Below is a small trained network, with its code and all its weights. Each question gives an input and a class and asks what happens when units are switched off, that is, made to give their printed mean instead of their output.

import numpy as np


def w(rows, s, z=0):
    codes = np.array(rows[::2]) - 128.0
    scale = np.full(codes.shape[1], s)
    scale[-1] = z or s
    return codes * scale


def norm(h):
    return h / np.sqrt((h * h).mean(-1, keepdims=True) + 1e-5)


def f(y):
    return y / 2 * (1 + np.tanh(0.7978845608 * (y + 0.044715 * y**3)))


def log_softmax(a):
    a = a - a.max(-1, keepdims=True)
    return a - np.log(np.exp(a).sum(-1, keepdims=True))


def net(x, mask):
    res = np.array(x, float).reshape(1, 5) / 4 @ E
    u = 0
    for l in range(4):
        y = f(norm(res) @ A[l][:, :-1].T + A[l][:, -1])
        res = res + np.where(mask[u : u + 7], y, B[l][:, -1]) @ B[l][:, :-1]
        u += 7
    return log_softmax(norm(res)[-1] @ U[:, :-1].T + U[:, -1])


A, B = {}, {}
E = w([
[96,109,95,80,160,34],'x0',
[60,83,101,135,199,187],'x1',
[194,151,185,175,254,107],'x2',
[144,91,96,188,110,115],'x3',
[20,187,180,219,126,76],'x4',
],0.0074)
A[0] = w([
[168,180,163,112,61,67,4],'L0N0',
[163,66,62,248,92,111,61],'L0N1',
[92,234,211,9,137,178,150],'L0N2',
[75,125,119,102,181,193,64],'L0N3',
[152,205,126,176,103,246,17],'L0N4',
[222,143,147,90,84,103,61],'L0N5',
[82,117,133,154,87,143,28],'L0N6',
],0.011,0.0037)
B[0] = w([
[127,236,87,120,160,246,187],'L0N0',
[182,146,32,161,144,73,223],'L0N1',
[186,82,51,219,104,62,254],'L0N2',
[132,154,72,153,162,158,181],'L0N3',
[73,151,111,17,157,16,209],'L0N4',
[118,127,102,122,158,180,220],'L0N5',
[129,83,160,159,129,137,152],'L0N6',
],0.012,0.0042)
A[1] = w([
[172,118,82,104,126,219,60],'L1N0',
[137,105,149,148,133,93,45],'L1N1',
[41,88,67,111,35,176,114],'L1N2',
[147,123,159,167,209,125,73],'L1N3',
[5,27,27,147,182,156,69],'L1N4',
[162,120,192,159,254,135,89],'L1N5',
[99,129,204,246,92,168,3],'L1N6',
],0.0085,0.0041)
B[1] = w([
[148,80,154,135,134,119,187],'L1N0',
[100,181,109,135,79,110,112],'L1N1',
[251,150,191,183,106,110,220],'L1N2',
[145,133,116,119,72,138,167],'L1N3',
[163,179,128,103,121,153,253],'L1N4',
[221,158,161,152,37,126,207],'L1N5',
[62,158,172,134,158,102,131],'L1N6',
],0.013,0.0052)
A[2] = w([
[171,100,170,134,107,82,116],'L2N0',
[152,227,143,113,125,176,155],'L2N1',
[115,136,140,154,112,195,180],'L2N2',
[143,136,92,107,184,151,45],'L2N3',
[255,171,93,129,168,145,167],'L2N4',
[97,79,169,155,60,137,12],'L2N5',
[61,190,119,127,99,52,254],'L2N6',
],0.0094,0.0033)
B[2] = w([
[103,247,192,66,103,29,150],'L2N0',
[111,90,92,86,95,192,168],'L2N1',
[151,93,168,141,184,145,134],'L2N2',
[97,142,160,139,48,117,134],'L2N3',
[64,146,118,92,100,142,254],'L2N4',
[162,227,187,131,79,99,121],'L2N5',
[54,2,160,122,159,172,159],'L2N6',
],0.0089,0.015)
A[3] = w([
[80,87,127,12,90,91,229],'L3N0',
[254,2,110,6,131,120,71],'L3N1',
[87,136,139,185,153,112,4],'L3N2',
[81,71,97,94,162,20,109],'L3N3',
[145,214,109,143,243,166,116],'L3N4',
[193,121,65,199,145,65,77],'L3N5',
[194,158,149,135,181,100,62],'L3N6',
],0.0093,0.0037)
B[3] = w([
[87,215,184,85,208,130,224],'L3N0',
[59,84,152,239,137,112,254],'L3N1',
[152,123,141,246,210,143,125],'L3N2',
[110,170,112,52,82,113,173],'L3N3',
[119,159,58,201,141,216,140],'L3N4',
[133,128,66,157,146,69,180],'L3N5',
[110,171,128,150,63,116,124],'L3N6',
],0.011,0.006)
U = w([
[86,150,126,65,135,112,255],'0',
[128,124,61,142,111,252,133],'1',
[124,120,5,193,129,50,106],'2',
[236,153,189,163,65,102,122],'3',
[61,37,198,192,171,120,97],'4',
[156,94,96,29,159,127,56],'5',
[228,65,124,101,196,108,11],'6',
],0.017,0.0098)

Each question gives the input, the list of numbers given to net, and the class t.
The units are the neurons (one row each of A and B). Each row of codes is followed by its name. A weight is (code - 128) times the scale printed after its matrix; where a second scale follows, it is the last column's (A, B and U).
mask holds one flag per neuron, layer by layer. A switched-off neuron (its flag False) gives its mean, the last column of its row in B, instead of its output. The means were averaged over made-up inputs and are rounded, as every weight is.
A unit's drop is (log p(t) with every unit on - log p(t) with that unit switched off) / (log p(t) with every unit on - log p(t) with every unit switched off).
The circuit of an input: a set's keep is (log p(t) with only the set's units on - log p(t) with every unit switched off) / (log p(t) with every unit on - log p(t) with every unit switched off). Starting from the 12 units with the biggest drops (on a tie, the unit counted first), units are removed one at a time, each time the one whose removal leaves the highest keep (on an exact tie, the one counted first), for as long as the keep stays at least 0.8.
circuit, biggest first: the units of the circuit, biggest drop first
top k neurons: the k neurons with the biggest drops, biggest first
k most important neurons of layer l: the k neurons of layer l with the biggest drops, biggest first
input [0,7,-6,-8,-7], class 2: 2 most important neurons of layer 1 : (L1N0 L1N2)
input [-5,-8,-1,-5,-8], class 1: 3 most important neurons of layer 2 : (L2N6 L2N4 L2N0)
input [-8,-2,-5,7,-4], class 0: top 2 neurons : (L0N4 L0N2)
input [7,0,0,5,-5], class 0: circuit, biggest first : (L3N0)
input [-3,5,-4,-7,8], class 4: top 2 neurons : (L2N6 L0N1)
input [3,-4,3,-2,5], class 4: circuit, biggest first : (L2N6 L1N4)
input [1,-8,8,4,6], class 1: circuit, biggest first : (L0N0 L3N4)
input [-7,-2,-6,-5,-6], class 0: top 2 neurons : (L0N4 L2N0)
input [8,-7,4,6,-4], class 0: circuit, biggest first : (L0N2 L3N0)
input [-1,3,5,-6,-7], class 4: top 2 neurons : (L3N1 L0N1)
input [5,-3,7,-3,1], class 3: top 3 neurons : (L1N5 L0N4 L0N1)
input [5,-2,5,3,4], class 0: 2 most important neurons of layer 1 : (L1N2 L1N0)
input [-5,-6,1,5,4], class 1: top 3 neurons : (L0N0 L2N0 L0N2)
input [5,-6,0,4,-6], class 1: circuit, biggest first : (L0N5)
input [6,1,-7,-3,-2], class 3: top 2 neurons : (L1N2 L0N4)
input [5,-1,6,0,-5], class 3: top 4 neurons : (L1N5 L0N4 L2N6 L0N1)
input [-7,-8,0,-1,-7], class 1: top 3 neurons : (L0N5 L0N0 L2N0)
input [3,-4,-6,-4,-3], class 3: top 2 neurons : (L1N2 L0N1)
input [-2,-3,-8,2,8], class 3: 2 most important neurons of layer 2 : (L2N5 L2N4)
input [1,5,7,1,1], class 3: circuit, biggest first : (L1N5)
input [5,8,-5,3,3], class 1: top 2 neurons : (L1N4 L0N4)
input [4,-5,1,-4,7], class 4: top 2 neurons : (L2N6 L0N4)
input [-6,7,4,8,1], class 2: top 3 neurons : (L0N1 L0N0 L0N5)
input [-2,0,3,-2,4], class 4: 2 most important neurons of layer 0 : (L0N1 L0N2)
input [1,6,-7,6,5], class 3: top 3 neurons : (L1N2 L0N2 L0N0)
input [1,-6,2,-4,-8], class 4: 2 most important neurons of layer 1 : (L1N0 L1N4)
input [-2,-1,3,-7,6], class 2: circuit, biggest first : (L0N2)
input [-5,1,-1,5,7], class 4: top 2 neurons : (L2N6 L0N2)
input [-5,4,5,-6,1], class 2: 2 most important neurons of layer 0 : (L0N2 L0N3)
